Below are the code and all the weights of a small trained network. Each question names an input and a target symbol and asks about switching units off, where a switched-off unit gives its printed mean instead of its output.

import numpy as np


def w(rows, s, z=0):
    codes = np.array(rows[::2]) - 128.0
    scale = np.full(codes.shape[1], s)
    scale[-1] = z or s
    return codes * scale


def norm(h):
    return h / np.sqrt((h * h).mean(-1, keepdims=True) + 1e-5)


def f(y):
    return y / 2 * (1 + np.tanh(0.7978845608 * (y + 0.044715 * y**3)))


def softmax(a):
    e = np.exp(a - a.max(-1, keepdims=True))
    return e / e.sum(-1, keepdims=True)


def log_softmax(a):
    a = a - a.max(-1, keepdims=True)
    return a - np.log(np.exp(a).sum(-1, keepdims=True))


def net(x, mask):
    ids = ['ΓΔΞβεηθμπτψω'.index(c) for c in x.split()]
    T = len(ids)
    res = E[ids] + P[:T]
    u = 0
    for l in range(2):
        r = norm(res)
        for j in range(2):
            rows = slice(2 * j, 2 * j + 2)
            q, k, v = (r @ M[l][rows].T for M in (Q, K, V))
            z = softmax(np.where(np.tri(T) > 0, q @ k.T / 2**0.5, -1e9)) @ v
            o = O[l][rows]
            res = res + np.where(mask[u + j], z, o[:, -1]) @ o[:, :-1]
        u += 2
        y = f(norm(res) @ A[l][:, :-1].T + A[l][:, -1])
        res = res + np.where(mask[u : u + 16], y, B[l][:, -1]) @ B[l][:, :-1]
        u += 16
    return log_softmax(norm(res)[-1] @ U[:, :-1].T + U[:, -1])


Q, K, V, O, A, B = {}, {}, {}, {}, {}, {}
E = w([
[128,62,129,71,119,253,127,153],'Γ',
[151,156,64,121,141,180,104,80],'Δ',
[200,135,100,187,96,163,113,117],'Ξ',
[83,72,113,175,89,134,148,101],'β',
[122,112,84,169,170,202,135,61],'ε',
[45,124,81,97,166,168,133,81],'η',
[141,190,146,100,103,130,155,58],'θ',
[135,144,173,120,214,69,109,123],'μ',
[168,45,111,199,198,157,110,184],'π',
[136,166,92,62,83,115,96,150],'τ',
[44,129,103,81,86,118,123,138],'ψ',
[146,117,116,150,47,109,120,146],'ω',
],0.0046)
P = w([
[190,1,79,48,163,70,155,52],'0',
[179,48,93,78,117,63,137,76],'1',
[153,79,102,106,97,88,106,72],'2',
[143,101,119,120,78,99,88,83],'3',
[133,128,137,131,71,115,58,89],'4',
[112,142,148,150,69,125,66,96],'5',
[108,159,112,158,87,138,127,121],'6',
[99,166,120,162,102,138,152,140],'7',
[94,174,129,170,122,142,173,161],'8',
[93,187,133,173,135,144,200,186],'9',
[93,207,112,176,129,145,239,210],'10',
],0.0046)
Q[0] = w([
[193,140,175,91,187,99,135,190],'L0H0',
[144,87,174,98,112,91,41,90],'L0H0',
[101,185,2,146,119,173,194,139],'L0H1',
[148,96,143,120,159,109,207,201],'L0H1',
],0.0071)
K[0] = w([
[151,51,125,89,157,86,152,83],'L0H0',
[137,110,151,119,105,113,1,65],'L0H0',
[106,194,131,174,134,153,242,204],'L0H1',
[167,71,44,84,198,108,223,152],'L0H1',
],0.0058)
V[0] = w([
[44,26,169,124,143,147,214,103],'L0H0',
[249,126,97,160,200,222,69,50],'L0H0',
[137,206,13,5,196,147,44,160],'L0H1',
[59,102,55,149,191,154,178,28],'L0H1',
],0.0026)
O[0] = w([
[177,185,87,118,115,131,3,107,183],'L0H0',
[73,138,88,118,89,90,126,165,216],'L0H0',
[128,50,113,241,105,103,129,171,154],'L0H1',
[137,168,133,138,79,127,42,171,254],'L0H1',
],0.0041,0.0021)
A[0] = w([
[176,130,103,132,121,117,224,150,121],'L0N0',
[184,105,111,61,108,124,92,67,136],'L0N1',
[107,56,156,128,153,112,78,116,73],'L0N2',
[115,118,78,89,81,183,182,148,82],'L0N3',
[207,51,184,51,193,113,147,128,117],'L0N4',
[121,94,125,99,161,141,94,144,101],'L0N5',
[125,121,178,143,102,94,128,156,228],'L0N6',
[148,92,197,88,136,118,145,170,254],'L0N7',
[85,184,49,161,144,184,170,116,206],'L0N8',
[116,62,81,175,158,101,127,102,33],'L0N9',
[127,104,116,85,118,132,132,152,158],'L0N10',
[191,179,75,102,101,132,138,201,253],'L0N11',
[149,168,65,148,210,168,81,76,116],'L0N12',
[173,143,176,187,118,143,47,125,56],'L0N13',
[174,171,152,126,145,43,179,71,146],'L0N14',
[126,190,133,189,101,4,125,115,228],'L0N15',
],0.0034,0.0016)
B[0] = w([
[82,41,201,122,98,114,109,87,116],'L0N0',
[125,225,87,176,102,173,167,121,195],'L0N1',
[125,155,35,146,111,136,181,199,125],'L0N2',
[183,149,185,139,126,95,32,127,177],'L0N3',
[146,179,51,160,92,132,47,121,111],'L0N4',
[146,138,123,131,81,101,166,153,126],'L0N5',
[83,118,94,191,116,123,68,120,146],'L0N6',
[134,161,104,166,82,108,38,120,129],'L0N7',
[73,60,236,150,28,87,64,103,251],'L0N8',
[97,121,158,138,139,143,208,167,121],'L0N9',
[136,177,136,148,89,114,99,132,151],'L0N10',
[90,147,196,201,64,154,103,43,214],'L0N11',
[105,63,204,167,99,131,214,74,162],'L0N12',
[184,119,49,220,138,137,214,135,125],'L0N13',
[101,149,122,88,207,195,53,93,109],'L0N14',
[84,152,80,172,118,205,5,123,189],'L0N15',
],0.0024)
Q[1] = w([
[59,105,83,253,27,178,19,58],'L1H0',
[12,216,159,174,64,140,78,69],'L1H0',
[73,197,127,139,71,149,147,122],'L1H1',
[158,98,114,57,201,90,167,150],'L1H1',
],0.0074)
K[1] = w([
[60,214,229,166,129,184,127,252],'L1H0',
[115,241,248,192,161,192,200,169],'L1H0',
[112,235,248,207,143,166,224,189],'L1H1',
[226,25,63,78,144,62,84,45],'L1H1',
],0.0038)
V[1] = w([
[128,145,84,159,216,42,107,100],'L1H0',
[28,211,153,140,99,72,139,70],'L1H0',
[196,136,144,252,123,159,171,80],'L1H1',
[71,84,145,117,197,178,218,103],'L1H1',
],0.0038)
O[1] = w([
[77,157,218,197,106,69,103,110,44],'L1H0',
[214,124,73,141,144,59,150,99,173],'L1H0',
[73,99,106,4,147,24,72,134,133],'L1H1',
[139,126,61,159,42,141,32,93,2],'L1H1',
],0.0047,0.0035)
A[1] = w([
[116,158,146,139,147,106,104,144,132],'L1N0',
[123,115,134,72,98,255,115,175,4],'L1N1',
[140,117,115,169,150,148,188,116,72],'L1N2',
[153,124,104,126,109,121,151,150,98],'L1N3',
[135,168,133,113,90,125,76,105,130],'L1N4',
[83,120,115,111,114,93,143,133,114],'L1N5',
[102,62,134,159,143,109,171,175,117],'L1N6',
[149,110,131,145,133,91,152,104,111],'L1N7',
[86,97,149,74,180,100,198,127,105],'L1N8',
[118,87,112,120,122,145,138,100,140],'L1N9',
[149,121,130,92,122,159,117,130,132],'L1N10',
[106,139,224,172,157,89,126,118,71],'L1N11',
[79,141,139,81,109,125,73,130,105],'L1N12',
[114,107,96,131,109,95,98,167,39],'L1N13',
[134,148,140,93,132,125,179,94,102],'L1N14',
[163,136,117,166,101,156,110,138,126],'L1N15',
],0.0086,0.0028)
B[1] = w([
[92,94,150,144,135,124,109,75,122],'L1N0',
[86,190,162,105,101,194,87,175,255],'L1N1',
[180,133,163,124,106,89,105,130,134],'L1N2',
[90,126,152,156,134,123,94,110,146],'L1N3',
[172,115,73,131,144,185,111,104,149],'L1N4',
[117,110,151,96,160,113,84,152,152],'L1N5',
[217,130,70,142,242,184,160,163,141],'L1N6',
[88,162,160,136,141,135,135,153,143],'L1N7',
[105,61,79,191,42,164,112,121,133],'L1N8',
[121,165,156,134,138,134,129,169,186],'L1N9',
[116,184,113,135,133,140,110,129,160],'L1N10',
[100,100,144,146,179,143,33,94,141],'L1N11',
[253,122,188,133,108,106,121,150,140],'L1N12',
[93,156,100,93,129,123,136,106,131],'L1N13',
[138,109,170,116,182,170,163,101,142],'L1N14',
[128,126,109,173,100,127,126,139,148],'L1N15',
],0.0061,0.0062)
U = w([
[80,50,160,157,99,176,221,92,68],'Γ',
[174,175,109,83,182,178,198,22,94],'Δ',
[204,186,222,197,112,59,182,138,67],'Ξ',
[180,143,43,29,97,64,56,87,6],'β',
[126,162,33,241,61,104,131,109,64],'ε',
[101,105,165,180,197,113,27,72,171],'η',
[69,174,172,111,144,46,203,127,78],'θ',
[250,90,202,99,104,95,93,139,134],'μ',
[212,88,97,204,209,171,167,199,128],'π',
[141,2,119,89,72,118,118,162,199],'τ',
[81,132,53,68,205,56,150,212,24],'ψ',
[110,200,146,97,94,194,88,189,254],'ω',
],0.0073,0.00085)

Each question gives the input, a string of symbols that net reads in full, and the target symbol t.
The units are the heads (2 rows each of Q, K, V and O) and the neurons (one row each of A and B). Each row of codes is followed by its name. A weight is (code - 128) times the scale printed after its matrix; where a second scale follows, it is the last column's (O, A, B and U).
mask holds one flag per unit, layer by layer, with each layer's heads first. A switched-off unit (its flag False) gives its mean, the last column of its rows in O or B, instead of its output. The means were averaged over made-up inputs and are rounded, as every weight is.
A unit's drop is (log p(t) with every unit on - log p(t) with that unit switched off) / (log p(t) with every unit on - log p(t) with every unit switched off).
The circuit of an input: a set's keep is (log p(t) with only the set's units on - log p(t) with every unit switched off) / (log p(t) with every unit on - log p(t) with every unit switched off). Starting from the 12 units with the biggest drops (on a tie, the unit counted first), units are removed one at a time, each time the one whose removal leaves the highest keep (on an exact tie, the one counted first), for as long as the keep stays at least 0.8.
circuit, biggest first: the units of the circuit, biggest drop first
most important unit: the unit with the biggest drop
k most important neurons: the k neurons with the biggest drops, biggest first
top k neurons in layer l: the k neurons of layer l with the biggest drops, biggest first
which heads matter: for each layer, one digit per head in row order, 1 if its drop is at least 0.15 and else 0, layers parted by /
input Ξ β τ η Ξ τ, target τ: which heads matter -> 11 / 11
input ε Δ θ Δ η β η β π π ε, target μ: most important unit -> L1N12
input π ψ Ξ τ Ξ, target π: circuit, biggest first -> (L0H0, L1N6, L1H1, L1N1)
input ω η Ξ Γ η ψ, target ε: circuit, biggest first -> (L1H1, L1H0, L1N1)
input μ β η Γ η η Γ π ψ Δ, target Ξ: circuit, biggest first -> (L0N8, L1H0, L1N1, L1N2)
input μ ψ Γ θ η β, target ε: top 2 neurons in layer 0 -> (L0N15, L0N12)
input Γ μ ε, target η: circuit, biggest first -> (L1H0, L1N1)
input μ θ Γ ω β, target Γ: which heads matter -> 01 / 01
input η η η ε, target ε: which heads matter -> 00 / 00
input Γ ε Ξ ω ω, target Γ: 3 most important neurons -> (L1N8, L1N14, L1N1)
input Γ τ π Ξ Δ η μ ω, target η: 2 most important neurons -> (L1N11, L1N1)
input η ω β, target Γ: which heads matter -> 11 / 01
input π τ Γ τ ε β, target β: which heads matter -> 01 / 11
input ω π Δ μ Ξ ε Δ ε θ Δ, target θ: top neuron in layer 1 -> (L1N1)
input μ ε ε ψ τ Ξ Ξ ε ε τ, target β: which heads matter -> 00 / 11
input β ε τ η Γ Γ ε ψ ε π τ, target μ: 2 most important neurons -> (L1N12, L0N11)
input ε θ μ Δ Δ, target ψ: which heads matter -> 11 / 01
input η Γ Δ ε, target ψ: which heads matter -> 10 / 01
input μ τ ε η β ω, target Δ: which heads matter -> 11 / 11
input Ξ μ ε ω, target β: top 2 neurons in layer 1 -> (L1N1, L1N4)
input τ Γ Ξ Δ Γ Ξ η, target τ: top 3 neurons in layer 1 -> (L1N8, L1N1, L1N5)
input Δ ε ε Δ, target β: top 3 neurons in layer 1 -> (L1N1, L1N4, L1N12)
input β Γ Γ Γ Γ Ξ Ξ η β η, target Δ: which heads matter -> 11 / 11
input ω η η ω η η, target ε: which heads matter -> 01 / 11
input π Ξ Γ θ η Ξ μ τ, target η: most important unit -> L1H0
input Γ Ξ Γ Γ η β ε, target Δ: which heads matter -> 01 / 11
input ω Γ Γ Δ η μ η, target η: which heads matter -> 00 / 10
input Δ η η, target ε: which heads matter -> 00 / 01
